Below are the code and all the weights of a small trained network. Each question names an input and a class and asks about switching units off, where a switched-off unit gives its printed mean instead of its output.

import numpy as np


def w(rows, s, z=0):
    codes = np.array(rows[::2]) - 128.0
    scale = np.full(codes.shape[1], s)
    scale[-1] = z or s
    return codes * scale


def f(y):
    return y / 2 * (1 + np.tanh(0.7978845608 * (y + 0.044715 * y**3)))


def log_softmax(a):
    a = a - a.max(-1, keepdims=True)
    return a - np.log(np.exp(a).sum(-1, keepdims=True))


def net(x, mask):
    res = np.array(x, float).reshape(1, 8) / 4 @ E
    y = f(res @ A[0][:, :-1].T + A[0][:, -1])
    res = res + np.where(mask, y, B[0][:, -1]) @ B[0][:, :-1]
    return log_softmax(res[-1] @ U[:, :-1].T + U[:, -1])


A, B = {}, {}
E = w([
[126,128,133,127,133,125],'x0',
[90,139,57,46,186,121],'x1',
[132,129,121,128,125,135],'x2',
[196,118,151,128,207,164],'x3',
[80,17,101,166,154,162],'x4',
[171,59,183,24,69,146],'x5',
[130,129,127,126,129,129],'x6',
[202,86,61,152,125,2],'x7',
],0.0054)
A[0] = w([
[103,46,109,153,150,148,106],'n1',
[71,180,108,201,157,115,112],'n2',
[145,174,92,193,184,151,103],'n3',
[88,27,113,166,152,143,93],'n4',
[114,129,160,144,115,167,79],'n5',
[164,92,132,67,68,154,135],'n6',
[181,103,210,231,60,135,83],'n7',
[2,136,114,114,6,57,96],'n8',
[87,124,69,15,203,108,98],'n9',
[80,152,151,127,122,188,136],'n10',
[81,149,159,118,130,173,105],'n11',
[135,117,76,129,79,112,200],'n12',
[87,145,152,122,128,178,99],'n13',
[206,115,141,130,215,166,254],'n14',
[107,58,111,156,138,145,63],'n15',
[94,128,114,127,81,127,254],'n16',
[172,233,139,97,97,96,95],'n17',
[102,60,119,148,143,137,72],'n18',
[141,100,108,135,119,34,126],'n19',
[89,176,115,195,158,112,87],'n20',
[138,80,162,58,101,124,80],'n21',
[196,108,158,103,169,161,117],'n22',
[154,89,147,67,91,139,95],'n23',
[87,148,157,119,135,176,104],'n24',
[166,105,95,147,115,66,88],'n25',
[91,158,147,119,121,190,90],'n26',
[144,87,156,70,93,129,90],'n27',
[191,94,86,140,144,70,111],'n28',
[111,142,144,111,134,163,52],'n29',
[193,225,150,100,121,113,120],'n30',
],0.0095,0.0046)
B[0] = w([
[52,132,137,102,98,147,170],'n1',
[147,126,133,150,80,21,187],'n2',
[146,72,132,177,127,53,170],'n3',
[24,135,143,82,83,152,184],'n4',
[154,131,105,100,157,137,132],'n5',
[142,130,125,163,75,50,188],'n6',
[112,253,70,153,254,127,202],'n7',
[137,34,167,241,190,225,211],'n8',
[118,243,97,188,235,124,204],'n9',
[205,140,121,69,102,138,186],'n10',
[183,123,119,75,129,132,162],'n11',
[173,160,149,116,90,151,190],'n12',
[175,127,128,74,136,136,156],'n13',
[173,109,163,191,79,201,253],'n14',
[57,112,134,87,136,123,141],'n15',
[156,168,143,147,69,149,226],'n16',
[12,128,136,71,101,156,183],'n17',
[62,119,125,99,129,132,141],'n18',
[212,129,118,52,118,143,187],'n19',
[133,112,119,143,109,32,164],'n20',
[130,112,110,145,120,31,163],'n21',
[131,76,138,188,144,123,161],'n22',
[127,109,122,150,112,42,163],'n23',
[185,122,109,82,130,136,160],'n24',
[184,104,116,50,152,127,161],'n25',
[183,110,122,63,134,134,161],'n26',
[130,112,120,151,118,47,159],'n27',
[203,116,137,41,127,157,186],'n28',
[141,94,119,93,175,114,119],'n29',
[21,95,128,98,100,175,190],'n30',
],0.024,0.0048)
U = w([
[191,96,104,43,132,150,93],'0',
[115,87,112,178,91,28,97],'1',
[92,219,66,163,236,144,110],'2',
[2,95,142,84,83,172,119],'3',
[137,143,146,159,83,163,255],'4',
[136,43,171,207,155,200,95],'5',
],0.007,0.0069)

Each question gives the input, the list of numbers given to net, and the class t.
The units are the neurons (one row each of A and B). Each row of codes is followed by its name. A weight is (code - 128) times the scale printed after its matrix; where a second scale follows, it is the last column's (A, B and U).
mask holds one flag per neuron, in row order. A switched-off neuron (its flag False) gives its mean, the last column of its row in B, instead of its output. The means were averaged over made-up inputs and are rounded, as every weight is.
A unit's drop is (log p(t) with every unit on - log p(t) with that unit switched off) / (log p(t) with every unit on - log p(t) with every unit switched off).
The circuit of an input: a set's keep is (log p(t) with only the set's units on - log p(t) with every unit switched off) / (log p(t) with every unit on - log p(t) with every unit switched off). Starting from the 12 units with the biggest drops (on a tie, the unit counted first), units are removed one at a time, each time the one whose removal leaves the highest keep (on an exact tie, the one counted first), for as long as the keep stays at least 0.8.
units of the circuit, in order: the units of the circuit, biggest drop first
k most important neurons: the k neurons with the biggest drops, biggest first
drop when u is switched off: that unit's drop, to one decimal
input [5,0,-4,5,8,-7,-3,-2], class 3: most important neuron -> n4
input [3,-5,4,-8,-3,-2,-7,-6], class 5: 2 most important neurons -> n8, n19
input [4,-7,3,-5,-2,-4,-4,0], class 2: 2 most important neurons -> n7, n14
input [-2,-3,3,-5,2,5,-1,0], class 1: units of the circuit, in order -> n14, n6
input [0,7,-8,-8,6,-8,-4,3], class 1: 4 most important neurons -> n2, n20, n14, n7
input [4,8,3,-8,-3,1,2,3], class 2: 2 most important neurons -> n9, n14
input [-8,-7,-6,-8,4,3,0,-5], class 5: 2 most important neurons -> n8, n9
input [-3,3,-2,5,-7,1,-8,-4], class 3: 2 most important neurons -> n30, n17
input [3,-6,4,-8,-4,-8,-4,0], class 1: 3 most important neurons -> n2, n20, n14
input [0,1,7,-7,-5,-7,-6,1], class 1: 2 most important neurons -> n2, n20
input [-8,8,-6,-3,1,7,-3,4], class 2: 2 most important neurons -> n9, n2
input [-8,1,7,0,8,7,3,5], class 3: 2 most important neurons -> n4, n1
input [7,-6,-4,4,4,4,-1,7], class 0: drop when n19 is switched off -> 0.3
input [-4,-7,4,0,-2,-3,2,-4], class 2: drop when n3 is switched off -> 0.0
input [6,8,7,7,7,4,-1,4], class 2: units of the circuit, in order -> n9
input [7,1,5,8,-8,-6,0,-6], class 3: drop when n8 is switched off -> 0.2
